Below is a small trained network, with its code and all its weights. Each question gives an input and a class and asks what happens when units are switched off, that is, made to give their printed mean instead of their output.

import numpy as np


def w(rows, s, z=0):
    codes = np.array(rows[::2]) - 128.0
    scale = np.full(codes.shape[1], s)
    scale[-1] = z or s
    return codes * scale


def norm(h):
    return h / np.sqrt((h * h).mean(-1, keepdims=True) + 1e-5)


def f(y):
    return np.maximum(y, 0)


def log_softmax(a):
    a = a - a.max(-1, keepdims=True)
    return a - np.log(np.exp(a).sum(-1, keepdims=True))


def net(x, mask):
    res = np.array(x, float).reshape(1, 5) / 4 @ E
    u = 0
    for l in range(2):
        y = f(norm(res) @ A[l][:, :-1].T + A[l][:, -1])
        res = res + np.where(mask[u : u + 12], y, B[l][:, -1]) @ B[l][:, :-1]
        u += 12
    return log_softmax(norm(res)[-1] @ U[:, :-1].T + U[:, -1])


A, B = {}, {}
E = w([
[121,125,128,128,124],'x0',
[192,222,45,72,14],'x1',
[128,255,225,109,158],'x2',
[207,66,183,36,142],'x3',
[221,160,66,167,212],'x4',
],0.0026)
A[0] = w([
[131,210,188,91,140,52],'0.n1',
[176,131,102,180,168,111],'0.n2',
[88,70,136,127,55,162],'0.n3',
[190,63,177,76,116,60],'0.n4',
[89,122,204,76,72,28],'0.n5',
[127,215,254,104,163,5],'0.n6',
[74,141,97,209,107,70],'0.n7',
[161,21,108,107,105,82],'0.n8',
[113,48,165,175,206,111],'0.n9',
[209,84,182,80,114,55],'0.n10',
[55,119,170,148,69,82],'0.n11',
[192,102,217,42,139,61],'0.n12',
],0.0075,0.0032)
B[0] = w([
[126,26,2,146,122,211],'0.n1',
[145,147,143,4,192,190],'0.n2',
[208,126,91,109,192,226],'0.n3',
[76,176,137,149,145,198],'0.n4',
[219,152,138,81,184,191],'0.n5',
[122,16,28,178,148,238],'0.n6',
[49,198,98,121,143,195],'0.n7',
[85,128,29,171,147,210],'0.n8',
[171,136,171,141,52,253],'0.n9',
[70,212,127,112,119,198],'0.n10',
[161,170,147,121,221,201],'0.n11',
[55,225,105,171,136,228],'0.n12',
],0.0062,0.0038)
A[1] = w([
[141,143,129,70,45,139],'1.n1',
[73,112,175,194,196,158],'1.n2',
[122,162,66,125,84,221],'1.n3',
[170,149,138,80,36,92],'1.n4',
[112,129,112,143,30,66],'1.n5',
[205,162,67,80,175,139],'1.n6',
[129,26,254,195,140,72],'1.n7',
[206,153,196,178,55,6],'1.n8',
[67,103,125,29,121,55],'1.n9',
[103,196,209,79,111,150],'1.n10',
[207,102,171,90,95,64],'1.n11',
[98,117,164,45,73,75],'1.n12',
],0.0057,0.0014)
B[1] = w([
[137,132,159,210,83,148],'1.n1',
[165,186,101,90,37,187],'1.n2',
[111,84,198,213,126,222],'1.n3',
[198,154,128,198,44,145],'1.n4',
[199,109,141,92,127,137],'1.n5',
[149,85,254,108,146,255],'1.n6',
[224,164,122,131,17,158],'1.n7',
[114,152,109,156,170,133],'1.n8',
[78,109,149,132,143,132],'1.n9',
[162,70,106,212,183,154],'1.n10',
[62,121,137,179,171,136],'1.n11',
[112,114,154,120,150,129],'1.n12',
],0.0049,0.0051)
U = w([
[109,41,32,165,151,145],'0',
[32,235,104,131,132,149],'1',
[144,144,136,153,152,253],'2',
[201,143,149,156,41,112],'3',
[174,136,165,61,201,123],'4',
[60,103,175,73,113,54],'5',
[11,68,183,40,63,2],'6',
[17,53,182,56,82,2],'7',
],0.011,0.0059)

Each question gives the input, the list of numbers given to net, and the class t.
The units are the neurons (one row each of A and B). Each row of codes is followed by its name. A weight is (code - 128) times the scale printed after its matrix; where a second scale follows, it is the last column's (A, B and U).
mask holds one flag per neuron, layer by layer. A switched-off neuron (its flag False) gives its mean, the last column of its row in B, instead of its output. The means were averaged over made-up inputs and are rounded, as every weight is.
A unit's drop is (log p(t) with every unit on - log p(t) with that unit switched off) / (log p(t) with every unit on - log p(t) with every unit switched off).
The circuit of an input: a set's keep is (log p(t) with only the set's units on - log p(t) with every unit switched off) / (log p(t) with every unit on - log p(t) with every unit switched off). Starting from the 12 units with the biggest drops (on a tie, the unit counted first), units are removed one at a time, each time the one whose removal leaves the highest keep (on an exact tie, the one counted first), for as long as the keep stays at least 0.8.
units of the circuit, in order: the units of the circuit, biggest drop first
unit that matters most: the unit with the biggest drop
k most important neurons: the k neurons with the biggest drops, biggest first
k most important neurons of layer l: the k neurons of layer l with the biggest drops, biggest first
drop of u: that unit's drop, to one decimal
input [-6,4,8,-1,8], class 0: units of the circuit, in order => 0.n1, 0.n6
input [-4,-8,6,-1,-5], class 3: units of the circuit, in order => 1.n7, 0.n9, 1.n2
input [0,-2,-4,-6,6], class 1: units of the circuit, in order => 0.n7
input [-5,-4,-2,7,5], class 1: units of the circuit, in order => 0.n12, 0.n4, 0.n10
input [-2,-6,-7,0,8], class 4: 3 most important neurons => 0.n2, 0.n6, 0.n1
input [-3,0,-6,-7,4], class 1: 2 most important neurons => 0.n7, 0.n6
input [-7,-8,3,-3,5], class 3: 2 most important neurons => 0.n9, 1.n7
input [-6,4,-5,6,6], class 1: units of the circuit, in order => 0.n10, 0.n8, 0.n4, 0.n6
input [2,1,-7,-3,-8], class 4: 2 most important neurons => 0.n3, 0.n11
input [-6,-7,5,8,5], class 1: 2 most important neurons => 0.n12, 0.n10
input [0,7,3,5,-8], class 4: 4 most important neurons => 0.n5, 0.n9, 0.n3, 1.n6
input [-5,-8,-6,-8,-1], class 1: units of the circuit, in order => 0.n7, 0.n6
input [-4,-7,3,5,-7], class 3: units of the circuit, in order => 0.n9, 1.n7
input [3,-7,4,-7,-8], class 4: 2 most important neurons => 0.n11, 0.n5
input [-1,-8,2,4,6], class 3: most important neuron of layer 1 => 1.n7
input [7,3,-1,4,8], class 4: units of the circuit, in order => 0.n2, 1.n6
input [-1,-8,-3,7,-6], class 3: 3 most important neurons => 0.n9, 0.n7, 1.n2
input [8,4,3,8,5], class 1: units of the circuit, in order => 0.n12, 0.n10
input [-7,-8,1,2,-5], class 3: units of the circuit, in order => 1.n7, 0.n9
input [0,-5,-6,-2,8], class 4: unit that matters most => 0.n2
input [2,-8,2,-6,3], class 3: 3 most important neurons => 0.n9, 0.n12, 1.n7
input [-2,3,3,5,-7], class 4: 2 most important neurons => 0.n5, 1.n6
input [-7,-8,2,-5,-2], class 3: 3 most important neurons => 0.n9, 1.n7, 0.n12
input [-3,-2,3,-1,7], class 4: 2 most important neurons => 0.n2, 1.n3
input [-2,8,5,-7,3], class 3: 2 most important neurons => 0.n12, 0.n8
input [-3,5,7,0,-4], class 0: 2 most important neurons => 0.n1, 0.n6
input [-2,-7,-1,-3,2], class 3: unit that matters most => 1.n7
input [-1,-7,-5,-4,-5], class 3: drop of 0.n12 => 0.2
input [0,-3,2,7,-3], class 1: drop of 0.n12 => 0.2
input [-4,-2,8,7,-3], class 0: drop of 0.n1 => 0.5
